-12, 159, 125, 168, -444, -181, -10, 114, -221, 181, 174, 298, -460, -481, 411, 138, -639, -126, -315, -297, 18, -114, 31, -695, 6, -177, 58, 72, 100, -153, 101, 445, 168, -52, 93, -52, 108, -481  <51>
-103, 481, 18, -95, -297, 554, -127, -122, -70, -225, -248, -5, 21, 143, 290, -348, -282, -246, 375, -203, 311, 400, 607, -258, 95, 105, 120, 274, 91, -627, -92, -57, 202, -49, -1, -351, 76, -277  <37>
-42, 327, -295, -17, -245, -166, 151, -175, 85, 7, -196, -91, -36, -12, 305, -512, -229, -99, 85, -150, 360, 340, 282, -395, 91, 131, 362, -31, 283, -609, 95, -48, -82, -413, 56, 55, 295, -65  <37>
-188, -137, 379, 611, 159, -68, -439, 321, -165, -36, 32, 652, 460, 124, -399, -52, -496, 65, -327, 354, -174, -186, -58, 168, -256, -14, -572, 131, 247, 97, 14, -166, 187, 191, 59, -379, -602, -1  <47>
-227, 457, 121, -84, -221, 547, -166, 101, -97, -118, -153, 132, 178, 34, 247, -224, -234, 30, 86, -139, 377, 266, 620, -162, 203, 105, 5, 322, 194, -566, -162, 27, 271, 112, 9, -304, 129, -250  <47>
91, -4, -222, -393, 29, 276, 28, 191, 55, 113, -182, -191, -163, -280, -209, 517, 503, 107, -136, 536, 232, -61, 13, -179, 269, 297, -277, -99, -52, 182, -36, 200, 132, -18, -140, 412, 257, -40  <47>
-290, 242, 182, 67, -488, -120, -189, 114, -139, 63, -162, 176, -387, -354, 307, -82, -545, -204, -340, -257, 189, -160, 189, -695, -189, -247, -1, 201, 22, -240, 16, 546, 37, -52, 18, 42, 216, -471  <49>
-52, 224, 50, 89, -482, -324, 50, -15, -138, 224, 146, 110, -512, -482, 424, 120, -639, -221, -243, -268, 56, -81, 101, -687, 2, -223, 152, -22, 25, -190, 172, 453, 72, -131, 101, 89, 195, -474  <52>
-92, -150, 88, 592, 301, 55, -228, 148, -140, -53, 222, 606, 299, 291, -321, 65, -333, -14, -91, 353, -167, -172, -140, 160, -41, 166, -591, 23, 270, 17, -79, -306, 166, 127, 167, -464, -606, 84  <49>
59, 344, -190, 252, -120, -478, 142, -264, -78, 146, 82, -158, 255, -91, 76, 120, 409, -366, -278, 220, 274, -71, -18, 250, -210, 188, 31, -90, -211, 331, -80, -638, -654, -127, -69, 292, -109, 301  <37>
-56, -184, 166, 666, 180, 85, -316, 205, -184, -117, 136, 702, 307, 303, -375, -42, -466, -85, -72, 328, -204, -194, -146, 46, -118, 150, -650, 90, 283, 54, -54, -283, 205, 136, 116, -546, -694, 35  <49>
-145, 598, 214, -81, -629, 584, -252, 80, -260, -156, -178, 44, -3, -52, 363, -101, -227, -349, 147, -206, 345, 170, 626, -287, -20, 33, -25, 398, -118, -316, -130, 14, 132, 191, -116, -234, 158, -359  <42>
45, -163, 4, 605, 452, 27, -123, 91, -102, -62, 231, 606, 438, 317, -269, -83, -261, 142, -52, 299, -163, 43, -177, 269, 24, 263, -397, -20, 419, -113, -54, -487, 175, -3, 190, -514, -623, 190  <42>
-207, 238, -63, 318, -260, -197, -117, -26, -141, 69, 85, 64, 130, 93, -174, 265, 163, -508, -208, 408, 224, -438, 53, 64, -179, 146, -518, 13, -252, 415, -157, -348, -446, 156, -53, 140, -199, 155  <47>
251, 33, -220, -421, 307, 48, 125, 161, 133, 258, 6, -329, 185, -281, -103, 404, 452, 484, -42, 619, 43, 467, 17, 368, 270, 276, 170, -370, 127, -118, 321, -94, 286, -196, -39, 518, 389, 113  <37>
260, 54, -283, -441, 295, 254, 202, -236, 138, 5, -318, -347, -273, -364, 10, 369, 622, 61, -59, 176, 248, 214, -8, -193, 203, 253, 137, -38, -75, 36, -158, 79, -34, -261, -95, 261, 89, -81  <50>
-24, 240, 130, 107, -484, -175, -17, -87, -137, 79, -68, 153, -470, -469, 390, -48, -641, -285, -217, -400, 116, -44, 175, -787, -57, -221, 162, 152, 26, -197, 47, 433, 44, -137, 36, -83, 21, -523  <50>
-47, 487, -163, -79, -374, 285, 19, -104, -38, -128, -228, -62, 70, 88, 330, -446, -128, -193, 243, -170, 425, 376, 498, -295, 124, 204, 228, 173, 166, -585, -46, -158, 16, -186, -27, -134, 243, -115  <51>
54, -63, 346, 614, 96, -62, -338, 112, -183, -82, 27, 545, 436, 96, -295, -112, -522, -91, -123, 229, -232, 25, -23, 169, -262, 8, -358, 110, 176, 96, 78, -357, 148, 85, 28, -463, -721, -23  <52>
-156, 499, -140, -104, -499, 338, -58, 15, -67, -93, -188, -61, 39, 116, 243, -301, -134, -260, 235, -24, 440, 205, 541, -312, 149, 199, 17, 163, 84, -480, -42, -71, 43, -51, -48, -54, 306, -135  <49>
-62, 200, 407, 423, 71, -238, -307, 44, -189, -3, -95, 258, 533, -139, -20, -103, -96, -5, -455, 69, 1, 112, 45, 389, -495, -96, 0, 195, -10, 133, -10, -413, -201, 45, -62, -121, -393, 51  <37>
-123, 388, 85, 15, -422, 171, -58, 51, -184, -1, -80, 153, -190, -264, 408, -71, -266, -149, -188, -313, 315, 17, 316, -506, 38, -14, 79, 277, 60, -284, -139, 202, 40, 4, -7, -119, 162, -343  <49>
141, 31, -104, -465, 451, 27, 81, 50, 187, 274, 0, -385, 96, -347, -92, 487, 316, 504, -49, 556, -29, 477, 82, 401, 229, 105, 206, -371, 78, -185, 331, 70, 336, -171, 36, 482, 329, -21  <50>
367, -67, -159, -319, 414, 236, 131, 163, 81, 177, 47, -110, 150, -283, -111, 418, 323, 529, -9, 487, -30, 464, -23, 245, 389, 317, 94, -262, 234, -122, 211, -80, 448, -145, -6, 212, 130, 28  <52>
20, 137, 419, 496, 176, -101, -258, 11, -236, -32, 26, 408, 440, -152, 11, 23, -153, 3, -437, -31, -64, 60, -11, 310, -370, -63, -76, 249, 30, 164, -123, -402, -104, 107, -6, -337, -580, -18  <37>
-211, 515, -39, -136, -359, 487, -76, -78, -126, -104, -66, -48, -163, 53, 373, -33, -127, -297, 222, -157, 349, 150, 518, -278, 114, 83, -1, 223, -47, -463, -158, 55, 88, 57, 33, -168, 241, -285  <42>
64, 420, -179, 208, -243, -502, 149, -250, -116, 192, 118, -233, 231, -159, 125, 222, 474, -431, -306, 235, 307, -111, 14, 265, -222, 175, 40, -98, -313, 427, -66, -648, -714, -77, -106, 393, -33, 295  <37>
194, -16, -131, -343, 57, 309, -24, 205, -8, 81, -156, -142, -120, -289, -142, 479, 430, 151, -90, 477, 96, 94, -45, -77, 155, 258, -170, -96, -38, 134, 56, 129, 219, -45, -132, 331, 215, -67  <42>
17, -41, -251, -436, 552, 124, 69, 170, 194, 218, -21, -277, 137, -152, -163, 430, 529, 581, -109, 654, 77, 346, -28, 403, 258, 257, 28, -344, 180, -226, 184, 39, 285, -168, 55, 485, 416, 131  <49>
57, -93, 433, 638, 285, -41, -334, 93, -178, -66, 87, 615, 478, 32, -253, -78, -582, 73, -193, 141, -290, 92, -30, 254, -225, -43, -294, 136, 257, 27, 50, -334, 236, 110, 93, -576, -814, -69  <50>
-6, -22, -169, -422, 249, 266, -13, 44, 84, 48, -268, -239, -303, -293, -96, 500, 546, 122, -192, 374, 174, -5, -74, -141, 59, 153, -138, -55, -109, 67, -103, 308, 65, -108, -70, 383, 259, -113  <49>
-72, 373, -389, -68, -384, -199, 165, -329, 171, -40, -334, -248, -117, 71, 213, -626, -290, -332, 283, -101, 426, 313, 404, -535, 103, 133, 328, -68, 205, -621, 126, -34, -174, -477, 25, 100, 279, -83  <50>
96, -124, -130, -339, 367, 74, 11, 348, 135, 239, -74, -96, 183, -298, -259, 378, 344, 617, -256, 643, 67, 237, -45, 194, 291, 250, -72, -261, 258, -79, 214, 137, 373, -108, -32, 441, 309, 65  <47>
44, -21, -121, -389, 268, 263, 22, 3, 36, 34, -283, -175, -373, -427, 2, 533, 595, 128, -340, 196, 204, -54, -135, -245, 35, 128, -77, 51, -124, 144, -225, 339, -3, -107, -87, 318, 179, -164  <49>
214, -35, -159, -308, -51, 227, -16, 257, -7, 92, -208, -118, -89, -304, -199, 407, 426, 124, -143, 513, 145, 32, -64, -171, 161, 297, -210, -91, -14, 205, 69, 120, 167, -67, -185, 385, 217, -27  <49>
-31, 279, -268, 18, -208, -205, 125, -206, 127, -39, -310, -59, -8, -2, 249, -661, -318, -85, 89, -191, 348, 384, 284, -455, 52, 106, 398, -4, 343, -656, 106, -31, -70, -481, 44, -5, 206, -79  <52>
181, -19, -198, -388, 358, 235, 115, -235, 149, -39, -385, -269, -326, -353, -26, 308, 484, 68, -102, 126, 183, 177, -48, -258, 97, 154, 103, 3, -51, -9, -163, 204, 5, -273, -66, 190, 16, -154  <50>
55, 66, -237, -493, 439, 158, 77, 123, 158, 212, -35, -375, 117, -194, -76, 460, 599, 486, -67, 607, 112, 390, 33, 420, 214, 247, 104, -318, 70, -189, 183, -8, 222, -155, 10, 531, 474, 113  <42>
8, 359, -275, 192, -26, -500, 204, -341, -17, 187, 159, -257, 215, -36, 84, 191, 433, -357, -193, 277, 269, -45, 11, 331, -138, 188, 52, -192, -218, 254, -53, -640, -650, -149, 1, 344, -46, 324  <52>
-2, -106, -229, -368, 458, 222, 53, -68, 150, -30, -398, -159, -322, -289, -76, 313, 598, 206, -296, 200, 236, 13, -172, -258, 48, 174, -41, 26, 26, -25, -253, 318, -19, -246, -39, 263, 143, -84  <49>

-50, -74, 22, 119, 50, -17, -66, -105, 76, 57, -39, 64, 121, -260, -14, -120, -19, 24, -59, 125, -81, 38, 81, 93, 163, 18, 4, 80, -311, 182, 133, 104, -4, 47, -77, 79, 31, -118  <71>
6, -116, -7, -30, -109, -18, -157, -42, -37, 56, -265, -4, 139, -78, -119, -105, 85, 198, 238, -42, 243, 17, 161, -51, -95, -32, -62, 140, -16, 134, -173, -77, -52, 137, 285, -153, -108, -241  <84>
45, -117, -1, 53, 27, 56, -51, -5, 73, 37, 2, -44, 108, -94, 23, 3, -40, -3, -78, 70, -26, -66, -3, -35, 36, -3, -8, -7, -2, -16, 52, -8, -82, -7, 4, 40, 28, 58  <81>
83, -62, -15, 28, 16, 58, -73, 31, 16, -45, -97, 36, 18, -117, 67, 0, 4, -50, 54, 34, 48, -41, 46, 2, -25, 38, 15, -34, -88, 2, 46, -52, -84, -7, 72, -7, 25, -13  <64>
108, 41, -45, 80, 120, 79, 84, 56, 59, -101, 193, 67, -79, -178, 267, 143, -161, -278, -218, 126, -223, -119, -82, 62, 93, 80, 127, -235, -144, -105, 286, 20, -78, -186, -213, 186, 173, 299  <71>
-151, 188, 119, -89, -118, -69, -43, 66, 136, -113, 10, 299, -125, -190, 69, 138, 23, -206, -33, -66, -88, -106, -218, 374, 238, -133, 285, 19, -312, -240, 80, 172, -266, 221, -153, 88, 69, -320  <79>
-1, 117, -17, -189, -280, -67, 81, -45, 115, -57, 28, 98, -70, 90, 40, 362, -114, -85, -49, -146, 18, -180, -262, 29, -27, -161, 182, -185, 234, -223, -161, -31, -260, 74, 38, -7, 26, 69  <75>
72, 51, 22, 10, -45, 57, 40, 24, 73, -154, -117, 162, -126, -105, 231, 134, 32, -70, -80, -176, -27, -42, -188, 166, 110, -132, 203, -166, -185, -76, 114, 18, -76, 80, -54, 50, 172, -156  <74>
-1, -72, -33, 31, -16, -11, -21, -88, -58, 21, -26, 101, 132, -128, -16, -27, -133, 47, -35, -24, 47, 16, 69, 26, -37, -39, -63, -15, -75, 114, 16, 25, 32, -21, 82, -32, 62, -68  <74>
76, 179, 25, 57, -267, -52, 71, 21, 114, -154, -119, 214, -183, -142, 211, 127, -97, -364, 254, 154, 237, -221, 0, -64, 12, 119, 157, -80, -249, 28, 30, -40, -241, -7, -3, 130, -23, 9  <84>
11, -273, -21, 15, -174, -19, -142, -233, 55, 53, -234, -19, 255, -26, -286, -6, 34, 200, 88, 38, 125, 63, 123, -169, -103, -49, -231, 219, 98, 176, -134, 26, -96, 157, 88, -158, 19, -299  <79>
35, 91, -52, -62, -167, -96, 5, -86, -22, -98, -156, 192, -64, -114, 35, 114, -53, -93, 228, -2, 146, -46, 52, 18, -99, 25, 36, -70, -119, 94, -73, -58, -122, 26, 78, -61, -6, -54  <75>
143, -310, -112, 233, 248, 32, -45, -57, -164, 70, -69, -205, 270, -213, 81, -230, 8, 196, 152, 194, 115, 24, 327, -268, -127, 114, -296, 105, -32, 285, 150, -122, 161, -143, -51, -67, 24, 196  <71>
22, -48, -6, 9, 94, 3, -41, 41, 11, -8, -12, 59, 54, -110, 89, 9, -50, -60, 20, 1, 28, -52, -39, 78, -17, -31, -5, -73, -44, -60, 13, -54, -57, -19, 30, 11, -1, 106  <69>
-10, 65, -43, -57, -34, -73, -21, 5, -100, -8, -74, 140, 30, -135, 63, -8, -84, 12, 153, -56, 149, -35, 82, 85, -84, -35, 32, -60, -99, 65, -88, -61, 0, -8, 180, -62, -44, -8  <69>
52, 85, 47, -42, -109, 72, 26, 164, -78, -214, -12, 103, -213, -78, 247, 192, 81, -82, 50, -238, 28, -163, -184, 140, 70, -81, 282, -101, -43, -317, 235, -16, -250, 122, -125, -21, 175, -237  <84>
40, -83, 60, -3, -51, 22, -161, 13, 91, -10, -210, 28, -53, -47, -65, -16, 68, -113, 278, 21, 175, -54, -41, 8, -62, 133, -1, -30, -9, -51, -33, -172, -292, 89, 173, -37, -172, 6  <74>
5, 227, -109, -94, -207, -140, 64, -154, -218, -105, -147, 347, -115, -193, 48, 59, -187, -24, 232, -138, 168, 53, 166, 128, -148, 45, 90, -182, -270, 287, -41, -43, 38, -53, 234, -113, 31, -143  <79>
123, -151, -52, 100, 173, 89, -100, 141, -155, -107, -27, -62, 74, -221, 143, -77, 101, 1, 132, 133, 28, -64, 231, -73, -63, 88, -73, 130, -115, -52, 230, -33, -32, -44, -126, -65, 126, -54  <81>
82, -101, -96, -56, 85, -18, -76, -34, 0, -24, -57, 31, 119, -75, -16, 75, -43, -40, 64, 101, 5, -5, 85, -36, -162, 8, -139, -39, 62, 7, -101, -79, -38, -72, 58, -77, 7, 177  <75>
57, -212, -14, -7, 136, 114, -173, -13, -5, 60, -77, -102, 107, -68, -98, -54, 66, 148, -57, -61, -92, 69, 11, 46, -23, 29, -43, -33, 71, -28, 68, -86, -83, 27, 125, -85, -1, -4  <81>
146, -99, 27, 83, 61, 113, -56, 113, 190, -82, -52, -66, -42, -75, 173, 88, 71, -212, 14, 157, -18, -161, -93, -70, 52, 70, 56, -58, -21, -172, 114, -81, -228, -10, -110, 112, 27, 174  <81>
331, -158, -148, 159, -257, 42, 314, -321, 179, 58, -318, -189, 89, 195, 296, 185, -149, 281, -92, -218, 289, -66, -183, -485, -121, -211, -47, -420, 318, 446, -248, -265, 202, -115, 236, 43, 75, 390  <64>
48, 4, 6, -21, -38, 52, -60, 98, -4, -110, -37, 94, -32, -119, 104, 77, 12, -104, 29, -4, 25, -96, 1, 67, 8, -16, 98, 0, -96, -140, 80, 13, -142, 39, -3, -3, 88, -129  <84>
71, 1, -19, -17, -61, -7, 61, -23, 66, -77, -80, 65, -34, -29, 164, 165, -21, -25, -7, -117, 42, -87, -165, 26, 2, -126, 86, -155, 26, -64, -15, -57, -90, 39, -26, 10, 81, 50  <79>
59, 43, -117, -261, -163, -32, -81, 216, -163, -150, 213, -2, 23, 26, -32, 342, -104, -243, 201, 188, 79, -308, 165, -168, -323, 77, -27, 103, 396, -471, -101, -60, -351, -87, -5, -156, 23, 146  <75>
67, 2, 19, -7, 362, 31, -29, 311, 118, -42, 120, -40, -28, -99, 354, 68, 33, -262, 20, 96, -47, -210, -212, 158, 34, -54, 86, -186, 18, -389, 22, -159, -130, -90, -115, 135, -73, 530  <79>
10, -65, -45, -46, 56, -3, -175, 127, -83, -11, 42, 57, 149, -162, -67, -43, -81, -163, 167, 260, 99, -101, 270, -36, -166, 126, -132, 161, -30, -96, -50, -14, -113, -78, 115, -59, -62, 45  <74>
212, -104, -176, -98, -51, 89, -66, -29, 33, -14, -45, -99, 106, 14, -16, 170, -97, -28, -53, 163, -34, -53, 186, -235, -234, 80, -79, -108, 220, 37, -155, -115, -27, -182, 231, -60, 33, 268  <71>
6, -41, 10, 6, -17, 1, -67, 38, -15, 8, -70, 43, 62, -109, 37, -32, -19, 4, 99, -6, 124, -67, 35, 26, -19, -18, 15, 16, -54, -15, -18, -44, -81, 38, 108, -24, -36, -45  <84>
26, -44, -99, 30, -27, -17, 45, -173, -123, -15, -1, 180, 149, -160, 3, 9, -222, 78, -148, -55, -24, 85, 125, 35, -64, -70, -85, -73, -136, 235, 45, 87, 165, -92, 65, -45, 187, -104  <69>
172, -113, -114, 194, 116, 17, 36, -283, 189, 85, -337, 92, 181, -206, 123, -176, -97, 108, -119, 111, 26, 202, 146, -54, 27, -32, -133, -192, -395, 650, -134, -38, 365, -138, 233, 103, 36, 163  <81>
46, -80, -6, 34, 25, 29, -48, 11, 24, -15, -57, 46, 73, -101, 59, 2, -41, -35, 13, 19, 59, -46, 7, 9, -19, -22, -21, -25, -49, -7, 14, -29, -53, -3, 50, 5, 27, 11  <74>
60, 75, -55, -30, 249, 45, -3, 195, -88, -16, 96, 34, -18, -177, 282, -16, -58, -50, -59, -38, -70, -72, -2, 185, 12, -31, 144, -211, -119, -112, 78, -90, 63, -138, 80, 46, 19, 276  <81>
71, -83, -21, 16, 62, 16, -44, 59, 65, -42, -65, 15, 81, -87, 119, 49, 11, -61, 36, 67, 57, -89, -9, -15, -34, -66, -32, -2, -12, -75, -40, -40, -57, 4, -12, 10, 32, 79  <69>
102, -70, -38, 38, 70, 85, -92, -175, 285, 32, -252, 120, 68, -152, -3, -30, -8, -9, -236, 63, -176, 170, -18, 135, 115, -33, 32, -164, -321, 298, -85, 36, 100, -13, 187, 102, 51, -1  <81>
-7, -76, -47, 43, -133, -13, -12, -184, -101, 33, -61, 127, 152, -137, -100, -45, -170, 122, -45, -47, 68, 61, 147, -22, -43, -15, -74, 21, -107, 247, 32, 67, 57, -7, 132, -67, 97, -221  <84>
197, -29, -144, -100, -181, 58, 38, -41, 35, -32, -62, -102, 13, 70, 79, 245, -86, 28, -27, 0, 43, -120, 38, -237, -175, -8, 51, -184, 273, 3, -147, -141, -74, -109, 200, -46, 40, 221  <71>
24, -102, 44, 8, -44, 27, -128, 7, 103, 52, -113, -99, 3, -55, -51, -5, 84, 1, 162, 43, 73, -87, -37, -39, 18, 90, 45, 4, 54, -61, 8, -130, -266, 93, 84, -8, -145, 49  <71>
-81, 251, -136, -181, -164, -207, 35, -175, -344, -6, -106, 341, -45, -195, -50, -10, -226, 132, 266, -232, 182, 113, 219, 209, -202, 12, 68, -189, -206, 329, -135, -76, 110, -57, 377, -207, -61, -116  <75>
75, -98, -51, 21, 56, 17, -19, -44, 36, -43, -36, 59, 91, -92, 57, 72, -66, -51, -45, 43, -21, -20, -3, -6, -53, -38, -73, -60, -16, 8, 11, -15, -24, -43, -29, -3, 92, 82  <79>
56, 100, -48, -202, -396, -4, 93, -48, 90, 42, 53, 5, -32, 202, -8, 344, -261, -47, -84, -163, 130, -224, -202, -138, -132, -93, 175, -275, 429, -161, -268, -125, -235, -35, 332, -5, -66, 209  <84>
5, -92, 36, 105, 34, 8, -39, -12, 40, -10, -80, 69, 86, -161, 75, -64, -8, -15, 29, 24, 72, -35, -5, 42, 67, -42, -20, 42, -169, 43, 80, 22, -42, 57, -42, 34, 42, -96  <74>
-18, 358, -242, -72, -222, -143, 248, -211, -426, -63, 134, 433, 32, -333, 163, 36, -484, 106, -169, -133, -8, 88, 391, 140, -93, -64, 147, -222, -427, 514, 55, 192, 431, -268, 229, -52, 288, -184  <81>
